Below are the code and all the weights of a small trained network. Each question names an input and a class and asks about switching units off, where a switched-off unit gives its printed mean instead of its output.

import numpy as np


def w(rows, s, z=0):
    codes = np.array(rows[::2]) - 128.0
    scale = np.full(codes.shape[1], s)
    scale[-1] = z or s
    return codes * scale


def f(y):
    return np.maximum(y, 0)


def log_softmax(a):
    a = a - a.max(-1, keepdims=True)
    return a - np.log(np.exp(a).sum(-1, keepdims=True))


def net(x, mask):
    res = np.array(x, float).reshape(1, 3) / 4 @ E
    y = f(res @ A[0][:, :-1].T + A[0][:, -1])
    res = res + np.where(mask, y, B[0][:, -1]) @ B[0][:, :-1]
    return log_softmax(res[-1] @ U[:, :-1].T + U[:, -1])


A, B = {}, {}
E = w([
[42,170,137],'x0',
[52,116,2],'x1',
[54,7,126],'x2',
],0.0092)
A[0] = w([
[89,140,86,86],'n1',
[102,127,60,227],'n2',
[226,172,119,231],'n3',
[73,144,106,145],'n4',
[167,6,80,85],'n5',
[66,35,194,236],'n6',
[142,158,175,255],'n7',
],0.018,0.0048)
B[0] = w([
[90,222,169,178],'n1',
[71,244,157,217],'n2',
[185,70,247,250],'n3',
[33,199,150,186],'n4',
[226,171,2,212],'n5',
[65,82,47,244],'n6',
[152,26,228,205],'n7',
],0.008,0.014)
U = w([
[242,133,9,4],'0',
[57,164,117,101],'1',
[78,38,113,88],'2',
[207,99,209,243],'3',
],0.012,0.0033)

Each question gives the input, the list of numbers given to net, and the class t.
The units are the neurons (one row each of A and B). Each row of codes is followed by its name. A weight is (code - 128) times the scale printed after its matrix; where a second scale follows, it is the last column's (A, B and U).
mask holds one flag per neuron, in row order. A switched-off neuron (its flag False) gives its mean, the last column of its row in B, instead of its output. The means were averaged over made-up inputs and are rounded, as every weight is.
A unit's drop is (log p(t) with every unit on - log p(t) with that unit switched off) / (log p(t) with every unit on - log p(t) with every unit switched off).
The circuit of an input: a set's keep is (log p(t) with only the set's units on - log p(t) with every unit switched off) / (log p(t) with every unit on - log p(t) with every unit switched off). Starting from all 7 units, units are removed one at a time, each time the one whose removal leaves the highest keep (on an exact tie, the one counted first), for as long as the keep stays at least 0.8.
units of the circuit, in order: the units of the circuit, biggest drop first
unit that matters most: the unit with the biggest drop
k most important neurons: the k neurons with the biggest drops, biggest first
drop of u: that unit's drop, to one decimal
input [0,-1,2], class 2: 2 most important neurons -> n5, n2
input [-6,-3,6], class 0: unit that matters most -> n5
input [7,-4,3], class 2: units of the circuit, in order -> n2, n6
input [0,5,7], class 1: 2 most important neurons -> n2, n4
input [8,-3,1], class 2: 2 most important neurons -> n2, n1
input [7,-3,4], class 2: 2 most important neurons -> n2, n6
input [5,-5,1], class 2: 2 most important neurons -> n3, n6
input [-2,-6,5], class 2: drop of n6 -> 0.5
input [-6,5,1], class 0: drop of n5 -> 0.4
input [-3,6,4], class 0: drop of n4 -> -0.1
input [-4,4,-4], class 3: drop of n3 -> 0.2
